Below are the code and all the weights of a small trained network. Each question names an input and a target symbol and asks about switching units off, where a switched-off unit gives its printed mean instead of its output.

import numpy as np


def w(rows, s, z=0):
    codes = np.array(rows[::2]) - 128.0
    scale = np.full(codes.shape[1], s)
    scale[-1] = z or s
    return codes * scale


def norm(h):
    return h / np.sqrt((h * h).mean(-1, keepdims=True) + 1e-5)


def f(y):
    return np.maximum(y, 0)


def softmax(a):
    e = np.exp(a - a.max(-1, keepdims=True))
    return e / e.sum(-1, keepdims=True)


def log_softmax(a):
    a = a - a.max(-1, keepdims=True)
    return a - np.log(np.exp(a).sum(-1, keepdims=True))


def net(x, mask):
    ids = ['γδλστφψω'.index(c) for c in x.split()]
    T = len(ids)
    res = E[ids] + P[:T]
    r = norm(res)
    for j in range(2):
        rows = slice(4 * j, 4 * j + 4)
        q, k, v = (r @ M[0][rows].T for M in (Q, K, V))
        z = softmax(np.where(np.tri(T) > 0, q @ k.T / 4**0.5, -1e9)) @ v
        o = O[0][rows]
        res = res + np.where(mask[j], z, o[:, -1]) @ o[:, :-1]
    y = f(norm(res) @ A[0][:, :-1].T + A[0][:, -1])
    res = res + np.where(mask[2:6], y, B[0][:, -1]) @ B[0][:, :-1]
    return log_softmax(norm(res)[-1] @ U[:, :-1].T + U[:, -1])


Q, K, V, O, A, B = {}, {}, {}, {}, {}, {}
E = w([
[153,106,168,67,69,118],'γ',
[86,35,167,93,121,126],'δ',
[139,119,55,135,63,64],'λ',
[160,201,54,55,78,70],'σ',
[137,53,199,42,126,119],'τ',
[133,81,178,72,76,131],'φ',
[209,103,74,125,175,192],'ψ',
[112,144,72,144,210,6],'ω',
],0.017)
P = w([
[148,187,250,84,163,175],'0',
[155,161,80,2,158,160],'1',
[147,137,74,39,122,161],'2',
[165,118,89,84,98,143],'3',
[166,116,108,117,102,137],'4',
[173,90,130,148,82,130],'5',
[163,95,134,169,88,127],'6',
[157,80,142,179,90,117],'7',
[147,82,130,191,86,115],'8',
[147,69,148,208,94,112],'9',
[139,89,170,178,109,110],'10',
[95,102,136,175,96,124],'11',
[115,134,168,164,90,116],'12',
[79,142,138,115,109,123],'13',
],0.01)
Q[0] = w([
[109,109,85,61,67,53],'H0',
[148,126,136,102,128,72],'H0',
[93,208,138,220,126,173],'H0',
[138,94,139,187,131,86],'H0',
[205,9,133,156,69,55],'H1',
[57,184,202,153,139,96],'H1',
[64,249,80,153,111,241],'H1',
[126,113,111,129,162,204],'H1',
],0.011)
K[0] = w([
[199,127,106,198,157,181],'H0',
[145,185,97,127,151,166],'H0',
[94,139,138,177,99,50],'H0',
[51,114,113,134,161,168],'H0',
[148,67,84,202,142,130],'H1',
[114,153,182,100,73,61],'H1',
[97,157,169,64,102,164],'H1',
[246,186,157,89,122,139],'H1',
],0.013)
V[0] = w([
[154,63,86,93,158,138],'H0',
[142,108,99,192,132,187],'H0',
[16,113,99,124,151,99],'H0',
[208,131,92,170,143,140],'H0',
[138,100,73,203,203,147],'H1',
[121,19,33,129,180,110],'H1',
[167,119,59,164,114,175],'H1',
[255,88,147,156,162,203],'H1',
],0.0092)
O[0] = w([
[90,146,184,94,99,186,236],'H0',
[77,42,184,75,86,102,141],'H0',
[84,128,56,182,143,117,23],'H0',
[124,68,220,112,92,175,202],'H0',
[115,216,106,44,130,121,159],'H1',
[71,204,159,199,152,180,254],'H1',
[59,97,107,86,179,173,205],'H1',
[124,187,2,93,65,163,174],'H1',
],0.0094,0.0079)
A[0] = w([
[136,126,188,101,73,148,221],'N0',
[58,72,180,125,78,37,254],'N1',
[121,108,197,80,103,179,221],'N2',
[219,181,50,120,157,1,134],'N3',
],0.011,0.00079)
B[0] = w([
[173,83,177,165,184,163,225],'N0',
[171,244,233,65,88,150,207],'N1',
[224,97,42,181,129,154,251],'N2',
[244,72,138,149,192,146,160],'N3',
],0.011)
U = w([
[103,101,145,143,124,83,86],'γ',
[130,181,109,220,164,168,190],'δ',
[86,135,160,233,93,121,207],'λ',
[86,111,129,154,140,86,29],'σ',
[118,146,87,64,109,146,126],'τ',
[107,250,184,118,110,111,212],'φ',
[194,84,132,185,177,103,251],'ψ',
[104,133,117,155,122,65,4],'ω',
],0.011,0.0019)

Each question gives the input, a string of symbols that net reads in full, and the target symbol t.
The units are the heads (4 rows each of Q, K, V and O) and the neurons (one row each of A and B). Each row of codes is followed by its name. A weight is (code - 128) times the scale printed after its matrix; where a second scale follows, it is the last column's (O, A, B and U).
mask holds one flag per unit, heads first, then neurons. A switched-off unit (its flag False) gives its mean, the last column of its rows in O or B, instead of its output. The means were averaged over made-up inputs and are rounded, as every weight is.
A unit's drop is (log p(t) with every unit on - log p(t) with that unit switched off) / (log p(t) with every unit on - log p(t) with every unit switched off).
The circuit of an input: a set's keep is (log p(t) with only the set's units on - log p(t) with every unit switched off) / (log p(t) with every unit on - log p(t) with every unit switched off). Starting from all 6 units, units are removed one at a time, each time the one whose removal leaves the highest keep (on an exact tie, the one counted first), for as long as the keep stays at least 0.8.
units of the circuit, in order: the units of the circuit, biggest drop first
k most important neurons: the k neurons with the biggest drops, biggest first
heads that matter: for each layer, one digit per head in row order, 1 if its drop is at least 0.15 and else 0, layers parted by /
drop of u: that unit's drop, to one decimal
input δ δ δ δ λ ω γ λ λ γ, target δ: 2 most important neurons	(N1 N3)
input λ λ λ δ λ, target φ: 2 most important neurons	(N2 N0)
input λ λ δ γ, target ψ: units of the circuit, in order	(H1 H0 N1)
input λ δ δ δ, target λ: 2 most important neurons	(N2 N1)
input λ τ δ, target ψ: units of the circuit, in order	(H1)
input ω γ τ, target ψ: units of the circuit, in order	(H1 H0 N1)
input λ δ λ, target δ: 3 most important neurons	(N1 N2 N0)
input λ ω ω δ ω λ δ λ δ, target φ: 2 most important neurons	(N1 N0)
input φ λ δ λ γ λ γ λ δ λ λ, target φ: units of the circuit, in order	(H1 H0 N2 N1)
input λ δ ω ω λ γ λ σ, target ψ: units of the circuit, in order	(N3 H0)
input λ δ φ φ, target ψ: units of the circuit, in order	(H1 H0)
input λ τ φ λ γ, target ψ: units of the circuit, in order	(H1 N1 H0)
input γ δ δ, target δ: 2 most important neurons	(N1 N0)
input ω ω δ τ σ λ λ λ, target λ: 2 most important neurons	(N2 N1)
input δ τ λ δ, target δ: units of the circuit, in order	(H0)
input δ δ ψ λ λ λ ω, target φ: heads that matter	00
input φ φ λ, target ψ: units of the circuit, in order	(N3 H1 H0)
input δ δ φ λ ω ω λ λ ω σ λ σ λ φ, target δ: 2 most important neurons	(N2 N3)
input γ σ λ, target ψ: 3 most important neurons	(N3 N1 N2)
input λ σ λ, target δ: most important neuron	(N1)
input λ λ λ, target λ: 2 most important neurons	(N1 N2)
input γ λ λ σ λ λ λ δ δ ψ δ, target τ: drop of H1	0.9
input γ γ λ σ, target ψ: drop of H1	0.5
input δ τ δ τ φ σ λ δ λ τ δ φ, target δ: drop of H0	0.8
input δ λ ψ λ ω, target φ: drop of N1	0.5
